(in the rows, 128 means zero)
Each row is followed by its class number.
[147  52 132 103 114 164  91 140 107 105  76 164 149 128  95 163 114 126
 163 117 165 120 153 118 123 141 145 156 131 123 105 131 135 130  97 137
 120 133 124 194 139 136 129 139  91]
8
[135 157 202 108 121 152 116 121 152 149 137 133 112 141 104 133 125 119
 188 162 157 102 125 167 112 144 133 144 122 164 145 139  88 101  98 130
  80 125 122 139  99 153 131 125  99]
3
[120 137 112  98 116  90 110 130  88 163 118 101 166 123 105 134 100 121
 157 127  98 112  93 121 153 141 120 112  92  67 114  75  51 107 198 148
 137  82 111 137 132  97  97 142 133]
9
[ 94  91 109 107 119 147  89 145  93 124 141 124 167 115  90 155 121 137
 145 108 105 122 124 105 141  94 152 148 104  81  89  90 119 129 135 125
 108 118 113 163  90 122  92 130  97]
9
[149  96 127 154 154 127  96 129 149 129 141 115 103 145  81 108 147 163
 118  95 189 154 124  99 117 123 104  70  46 162 118 138 133 153  63 106
 104 124 125 115  70 160 123 137 147]
9
[119 125 168 142 110 165  86 160 129 159 182 111 126 147  58 109 160 157
 143 110  99 110 109 121 100  60 170 163  78 138 117 120 148 155  54 119
  52 126 126 103  44 163  71 117  86]
1
[149 140 128 154 132  50 153 147 134 139 112 113 116 116 189 117  84 126
  73 148 107 107 121 153 149 166 106  96 100 158 151  89 113 127 127 145
 131 118 159 133 109 141  95 171 138]
1
[112 121 128  87 124 117 131 115 144 105  77 199 131 122 129 164 125 128
  79 129 160 143 121 144 108 151 105 137 121 102 149 151  88 155  77 149
  88 144  79 161 139 112 117 120 142]
10
[180  76  96 105 120 158  85 124  98  92  77 147 147 146  80 123 124 175
 127  90 161 125 106  79 125 140 114 128 106  98  98  99 103 128 122 136
 117  96 108 180 111 102 125 139 145]
9
[146 158 114 119 110  62 139 109  96 164 105 111 123 134 165 139  85  98
 109 100 109 105 139 145 156 195  92  99 123 127 153 107  94 102 181 171
 148  93 134 122 177  88 104 139 147]
1
[149  93 103 108 127 157 101 123 100 112 126 148 126 139 115 166 128 152
 129  65 141 125 170 126 147 137 136 141 119 117 100 112 174 123 126 137
  95 137 148 167 101 114 110 114 120]
9
[ 83 124 150 167 131 107 140 139 138 144 180 149 117 104 162 156  98 140
 118 165  91 105 146 192 135 140 165 127 130 160 145  98 152 120 118 126
  98 152 157 159  58 199 111 167  84]
0
[163  86 115 119 118 131 102 128 106 104  83 155 146 132 105 133 104 154
  94 120 149 129 122 115 123 166 121 113  94 136 119 116 115 131  93 147
 135 105 111 158 136 113 132 141 105]
1
[177 107 102 155 157 151  99  90 103 154 117 183 149 180  97 124 150 252
 112  56 155 139 167 140 132 149 150 122 154 141 144 128 145 100 128 142
  60 141 115 116 100 111 137  97  79]
7
[163 115 116 118 126  72 119 115 105 185  69 136 173 140 113 122  97 125
 144 122 126 122 104 139 141 168 106  85 111 103 161 105  54 102 189 158
 150 106 105 118 164  98 140 153 120]
8
[123  84 100 111 131 171  94 119 109 110 109 154 165 129  68 153 133 179
 140  92 143 136 128 116 139 119 151 129 106 115  95 106 122 114 111 130
 101 110 108 160 101 127 137 132  86]
9
[ 92 143  72 162 179 160  95  99 147 112 142 189 117 134  95 137 157 222
 115 127 130 141 127 196 160  96 161 114 135 132 110 160 199 128 135  87
  29 130 154 143  97 129 170 114  75]
6
[ 88 114 139 133 117  50 128 168 119 159 157  74 122  99 199 122  78 119
  96 168  83  86 106 135 148 150 116 138  87  94 133  83 119 145 155 131
 141 129 160 138  93 169  48 171 167]
10
[108 105 151 122 134 141  88 155 164 125 180 106 100 124  94 141 142  99
 146 115 149 144 139 111 114 113 120 126  54 149 113 141 160 164  75 113
 100 135 140 140  55 170  97 136 140]
9
[ 63 178 144 122 142 135 130 107 141 198 163 216 153 115  71 172 148 148
 119 123  75 130 106 218 121 105 198 133 145  91 169 139 105 124 112 140
  22 159 116 130  87 100 130 115  48]
5
[155 126 128  97 107 103 101  98  81 178 103 123 144 148 125 144 114 120
 164  83 108  94 140 140 149 152 123 152 164  86 159 109  99 102 198 169
 106 110 126 135 163  92  84 124 138]
8
[135 148 156 133 132  77 152 150 163 130 144 145 114 114 188 143  75 137
 125 183 123 115 152 176 140 163 146 116 138 162 157 110 132 118 112 134
 117 156 155 162  98 173 130 159  87]
7
[101 137 105 146 131 131 105 121  99 172 166 142 143 132 113 153 131 159
 111  67  91 123 161 160 156 125 160 145 129 126 130 116 169 109 142 149
  75 131 147 113  98 110  93 108  73]
1
[ 61 137 141 147 140 148  86 158 149 190 220 102 127 127  60 125 166 136
 166 107 106 138 119 136 121  72 162 127  64 124 110 122 139 138  99 103
  66 133 126  94  24 169  92 123  93]
9
[143 173 137 114 142 105 152  81 147 134  75 219 150 148  96 140 129 167
 107 131 161 152  94 163 118 166 115 100 136 122 179 142  71 117 111 161
  47 138  76 120 138  74 143 109 110]
2
[150 154 162 149 131 127 113  72 141 176 125 134 108 159  92  87 145 170
 138 135 175 117  91 159 108 158 114  95 101 165 166 122  60 104 127 147
  94 104  96  95 108 154 137 124 109]
0
[127  95  98 147 135 106  87 124  73 169 150 115 129 136 123 121 107 171
  98  82  79 114 138 120 162 157 125  93  88  86 137 111 161 126 181 141
 141 110 176 129 109  91  62 138 169]
5
[129 105 136 144 143 162 100 127 154 159 155 136 117 159  80 121 137 157
 129 135 165 158 131 121 104 111 136 112  88 171 129 168 145 152  64 119
  92 140 132 114  67 192 129 122  85]
4
[158 148 143 143 142  67 146 129 150 146 120 149 124 127 174 128  88 167
 108 162 121 112 137 166 141 166 135 104 133 152 173 103 113 117 132 141
 110 136 137 138  99 156 133 160 105]
7
[107 123 151 137 154  91 126 120 139 214 140  72 140 144 136 100 152 123
  72 106  86 128 109 153 127 101 110 118  77 102 161  96  68 132 142 107
  66 144 155  80 129  97  57 106 136]
6
[129 184  97 129 144  98 109 116 127 107 119 132 115 128 146 127 116 164
 113 141  92 134  88 167 164 127 116 126 120 112 121 130 145 135 167 138
  92  86 136 141 144  97 110 121 142]
1
[ 92 125 145 144 134 135  98 132 154 170 180 119 122 133 100 119 144 154
 131 138 147 133 106 146 118 139 134 128  87 145 144 145 133 141  80 119
  83 146 114 118  77 176 116 126 107]
10
[160 102  90 141 145 167  84  98  85 158 133 139 145 178  88 126 130 220
 114  51 134 145 135 109 142 116 149 128 137 111 114 135 143 121 148 148
  81 123 141 122 104 123 100  92  98]
4
[119 151 133  92 139  77 143 105 161 130  88 171  97 123 152 159 110  78
  83 155 151 133 114 180 127 185  93 103 104 111 165 149  66 149 134 145
  80 127 114 144 159  93 127 137 163]
6
[101 161 136 160 131  55 149 155 130 174 164 122 137 106 173 138  95 132
  96 152  60 103 121 194 156 121 155 125 111 141 152  81 138 124 130 136
  93 135 167 121  67 150  92 165  93]
1
[152  86 116  80 106 126  98 134 102  99  92 121 151 125 112 139  95 115
 143 124 139 116 110  89 134 153 103 129  94  91  99  92  77 122 147 142
 148  97 107 181 141 108 115 148 144]
9
[129  75  88 148 145 115 114 116 105 145  91 150 169 132 121 131 111 195
  75 100 163 145 109 121 148 175 118  73  81 125 125 117 115 130 114 141
 141 128 101 132 130 118 145 133 108]
10
[104 155 103 151 156  91 119  95 144  94 147 159  97 100 175 152 102 145
  98 176 130 138 130 188 160 180 104  92 117 144 139 149 161 124 171 121
 129 108 142 165 151 141 153 142 142]
0
[185 134 165 113 121 127 140 127 151 118  98 158 111 144 157 129  99 168
 150 155 146  98 140 159 112 152 145 150 170 162 162 103 103 105  93 136
  78 143 128 174 105 176 146 146  74]
7
[ 85 162 108 128 145 148 108 107 116 196 142 186 174 147  57 156 154 186
 101  91  95 138  90 166 128  53 184 150 143  72 136 141  93 143 132 144
  10 142  93 100  86  96  89  89  60]
4
[137  92 107 143 140 108 110 128 107 124 111 143 174 131 107 116  92 180
  95 130 141 155 123  94 144 171 112  65  75 129 125 117 136 128 130 140
 151 115 119 122 109 123 120 146 127]
2
[130 142 157 139 123  81 142 144 127 193 143 131 145 124 147 141 108 130
 155 146  77  87 122 196 136 112 168 134 151 132 172  88 114 118 149 144
  67 142 156 137  74 169  98 163  86]
8
[129 200 191 120 135  72 174  93 156 201 115 108 129 141 165 148 125  62
 130 164 120 136 119 181 119 178 111 132 130 144 219 101  73  93 126 148
  89 164 138 112 169 116 126 104  90]
2
[177 142 156 140 132 121 128 117 122 133  94 141 135 153 136 107 107 194
 120 125 114  89 107 132 134 120 139 129 150 134 146  91  94 107 137 143
  89 120 132 135  82 138 102 152 133]
3
[ 83 155 138  99 129 107 101 162 146  63 175 117 103  93 191 183  78  81
 126 200  71 121 142 146 170 144 115 149 113 108 105 150 199 145 158 117
 144 104 175 203 142 127  90 147 188]
3
[110 101 103 130 136  74 107 141 108 131 147  77  89 124 180 144  81  83
  87 112 121 127 171 118 162 199  83  81  76 113 126 130 144 143 178 129
 161 109 175 138 145 133  74 154 208]
6
[ 28 176  80 148 153 125  95 145 129 162 229 133 154 104 119 166 124 175
 114 160  43 140 107 194 182  60 187 143 124  86 109 142 197 135 167 108
  59 119 167 128  74 140  90 118  77]
4
[ 88 120 137 171 137  84 135 134 136 140 159 113 122  95 187 132  85 135
  72 160  87 120 137 169 147 147 135  93 105 158 151  95 141 131 150 135
 142 144 158 144  70 177  81 170 126]
0
[130  81 100 112 130 110  98 145  95 110  94 105 152 126 116 134  98 133
 113 103 130 142 113  80 146 145 101  95  67  89  93  91  98 137 149 136
 172 104 114 154 122 101  92 149 168]
9
[115 183 111 135 140  86 133 104 117 201  97 174 167 148  73 127 153 184
  84  77  83 126  66 176 123  89 147 121 123  82 160 111  59 133 144 159
  39 104  85  70 117  58 101 114 102]
1
[108 133 104 134 127  88 119 137 106 162 124 131 164 117 121 149 101 125
  96 132 103 121 110 156 154 157 131 110  88 116 138  94 107 111 155 151
 125 109 121 123 137 101 108 146  87]
1
[146 105 112 121 134 127 102 121 108 152  95 169 177 145  84 125 110 211
 128 124 127 130 125 127 132 147 151 116 113 102 134 104  90 104 147 145
 122 112  92 120 124 110 138 130  72]
7
[ 79 174 119 114 138  70 142 108 141 190 114 171 142 114 131 157 123 125
  82 121 114 133  85 183 129 160 118 110 123  80 177 133  51 137 141 155
  75 133  77 112 148  91 108 126 136]
10
[102 150 197 103 131  51 153 127 157 236 122  78 133 128 172 160 118  34
 138 137  96 134 133 191 121 135 115 142 104 121 194 107  77 116 130 138
 105 167 160 111 155 131  96 126  99]
8
[117 139 147 129 136 100 114 128 164 155 161 116 101 132 109 135 125  92
 155 146 167 145 128 140 128 158 100  86  60 170 136 138 121 137  95 124
 115 124 132 133  82 162 128 148 138]
9
[ 98 100  93 140 134 118  96 142 100 148 176 110 129 134 141 166  88 128
  96  99 110 150 178 116 162 153 125 104  96 121 113 152 187 136 151 140
 145 133 171 139 105 145  79 130 134]
4
[101 133 101 144 161 125  90 152 126  85 154 132 128 121 147 145 115 174
 102 145  87 144 116 145 167 116 123 116 110 109  95 150 197 146 157 107
 118 113 159 160 109  95  95 126 182]
3
[169 141 132  92 106 126 129 103 110 136  72 167 153 140 101 140 103 134
 155 141 140 105 117 160 126 168 130 140 142 135 139 101  61  90 130 163
 110  91 103 151 174 118 152 134  67]
1
[142 153  96 160 169 151  98  94 132  94 116 166 129 150 101 107 151 246
 103 128 125 153 103 136 153 125 127 110 139 128 133 144 189 132 121 118
  53 121 119 129 112 112 131 105 129]
2
[109 137 123 196 153  95 141 116 122 181 162 146 140 115 152 114 118 205
  84 131  83 113 110 188 143 123 164  99 121 143 159  84 129 117 164 131
  87 138 148 111  41 157 114 150  87]
0
[142 105 111 103 130  95 103 136 109  95 129  98 101 120 156 167  91  78
 125  92 151 130 173 112 151 199  73 100  88 122 119 124 149 129 165 142
 168 116 154 172 148 117  96 145 192]
9
[155 157 173 125 135  99 145 106 145 204  98 110 131 169 120 117 153 134
 109  94 112 124 105 180 106 111 120 153 103 134 171  96  62  97  93 135
  47 147 141  87 155 109 107  97  80]
1
[128 118 179 137 153 105 140 145 164 156 122  98 118 137 162 160 122  84
  87 138 126 143 152 158 118 147 107 126  71 155 160 128 123 120  93 112
 104 162 179 134 130 143  98 129 138]
3
[140 131  84 129 143 100  90 128 129  83 114 120 104 129 163 133  86 139
  87 160 124 142 109 110 167 142  83  98  91 111 108 163 168 162 166 124
 148 100 153 166 151 120 101 138 191]
4
[144 124 132 164 154  87 147 133 145 146 144 168 125 114 151 113 101 174
  92 154 110 116 131 183 137 161 148  72 121 162 159 110 142 117 113 124
 125 152 184 147  82 158 149 173 100]
5
[169 144 174 108 125 101 139  98 148 190  92  98 129 173 137 120 130 105
 108 118 140 113 103 127 109 124  93 159 118 123 173 111  46 107 122 140
  81 141 143 120 171 123 101 108 106]
4
[123 170 181  85 108  90 123 135 165 151 170  99 104 117 127 148 109  41
 181 169 136 109 117 150 124 163 100 122  81 144 147 120  82 126 127 136
 113 109 126 147 114 165 118 155 142]
9
[149 124 124 148 125 112 122 140 110 169 128 113 139 157 136  99 101 184
 123 120  82 100  90 113 133  87 147 136 144 106 129  93  90 131 142 135
  85 129 139 126  71 158  81 143 116]
4
[148 140 156 137 161 102 152  83 166 195  83 133 109 172 144 125 152 115
 102 122 165 143 127 194 114 162 100 102 109 163 182 120  67 105 100 117
  57 164 149 118 155 114 159 101  86]
6
[ 93 137 121 105 138  98 137 111 149 145 104 201 130 117 138 177 124 123
  78 132 155 149 121 178 123 169 118 123 115 105 156 153  94 147  87 148
  69 154  88 147 136 111 132 116 119]
10
[161 118 120 183 158 145 104 110 152 160 120 157 122 174  57  87 167 217
 100  93 186 159 115 146 108 120 133  79  76 201 134 148 142 130  42 122
  72 132 122  77  70 156 155 124  79]
1
[115 163 169 152 149  69 151 107 151 194 132 102 147 141 158 134 128  84
  95 146 123 156 129 164 125 159 105  99  81 155 204 110 107 103 119 131
 105 170 147  90 131 128 110 114 109]
2
[102 127 110 107 126 100 119 130 117 121 154 111 125 104 154 185  89  75
 121 100 130 141 176 136 169 176 109  97  96 130 119 121 162 122 163 144
 159 134 149 159 129 121 101 144 148]
9
[140 105 100 132 137 151  80 106  76 171 145 128 159 170  90 128 125 205
 116  52 102 123 137 115 146 105 144 143 139  88 124 120 129 115 169 149
  74 123 140 119 106 108  67  94 101]
4
[143 163 139 163 138  77 151 112 127 160 118 136 147 136 147  94  95 192
 116 147 107 110  99 143 153 153 131  92 136 141 168  84 104 100 152 149
  90 133 133 114  85 137 105 152 109]
2
[130 125 128 154 136  96 141 125 140 161 120 156 131 131 152 113 104 193
 102 144 136 107 108 175 135 157 134 104 133 148 155 101 115 112 100 129
  89 156 135 148  86 163 132 153  93]
10
[116 103 155 141 157  95 125 124 143 187 125  75 118 148 148 122 148 111
  64  96 118 138 139 148 119 120 102 110  64 124 158 110 103 139 104 100
  84 152 171 101 132 123  86 112 137]
6
[122 107 155 152 149 143 111 152 170 136 163 136 111 140 111 134 123 138
 108 146 150 156 141 130 119 159 120  86  74 184 126 165 160 144  66 116
 114 146 137 126  69 163 131 145 139]
3
[145  99 129 157 152 157 102 120 161 126 132 145 104 146  69 115 153 169
 126 107 205 158 139 116 112 126 118  73  61 190 113 155 149 141  44 102
  86 145 118 123  54 175 152 138 109]
9
[149 118 173 151 149 119 138  79 145 185 100 109 117 168 128 105 155 157
  90  88 154 139 124 156  94 136 101 120  97 153 175 105  66  97 104 128
  82 148 140 103 145 134 110  98 103]
0
[134 111 110 106 130 109 112 122 119 104 143 124 117 119 153 180  99  87
 121 104 150 137 182 137 157 185 102 110 105 140 122 124 161 120 146 143
 143 135 155 172 132 132 113 141 151]
9
[108 123 177 135 126 108 101 146 154 183 169 102 114 138 105 132 132  88
 174 138 128 117 119 149 113 123 139 123  99 148 160 134 121 142 101 131
  92 136 137 132  96 174  98 144 108]
8
[202 146 125  91 106  70 130  87 105 150  74 135 115 168 160 120  86 135
 121 113 158 108 150 109 136 223  77 100 148 116 174 112  63  89 175 178
 162  94 106 130 200  84 125 129 162]
7
[166  77 133  94 112 115  94 124  97 118  91 136 146 132 112 117  85 133
 129 143 117 111 114  96 128 178 108 112  86  94 136 104  87 122 149 152
 180  93 140 170 150 116 121 158 149]
5
[174 153 180 138 153  62 164  82 163 165  58 111 121 160 167 104 122 103
  93 148 173 149 125 143 116 205  57  90  97 173 209 114  61  95 110 142
 117 156 132 103 177 117 131 118 139]
2
[102 127 168 151 149 115 110 154 171 137 170 116 116 118 131 150 118  79
 107 162 158 150 151 141 124 163 104  83  55 191 143 167 158 146  89 112
 145 145 144 125  79 161 125 151 149]
3
[176 139 183  90 121  96 138 110 158 167  85  92 114 166 157 131 111  65
 111 131 145 124 111 128 101 148  82 148 109 132 170 122  46 122 114 144
 113 140 152 139 192 134 104 115 135]
4
[ 81 134 106 138 150 114 120 115 131 182 127 195 157 130  93 152 153 193
  71  99 120 137  98 184 129 117 152 123 117  89 145 138 106 148 102 140
  32 153  88 108  98 103 108 106  99]
10
[140 168 154  74 100  65 132 119 126 158 112 140 154 118 156 147  66  93
 158 191 108  93 119 155 144 207 109 128 142 101 169 101  40  91 192 167
 145  96  93 162 181 100 138 148 100]
7
[138 168 118 133 164  74 149  83 143 199  61 202 145 150  87 138 145 160
 119  99 160 155  90 195 127 149 125  86 145 108 185 147  48 122 143 162
  55 145  82  95 152  62 146 115 101]
8
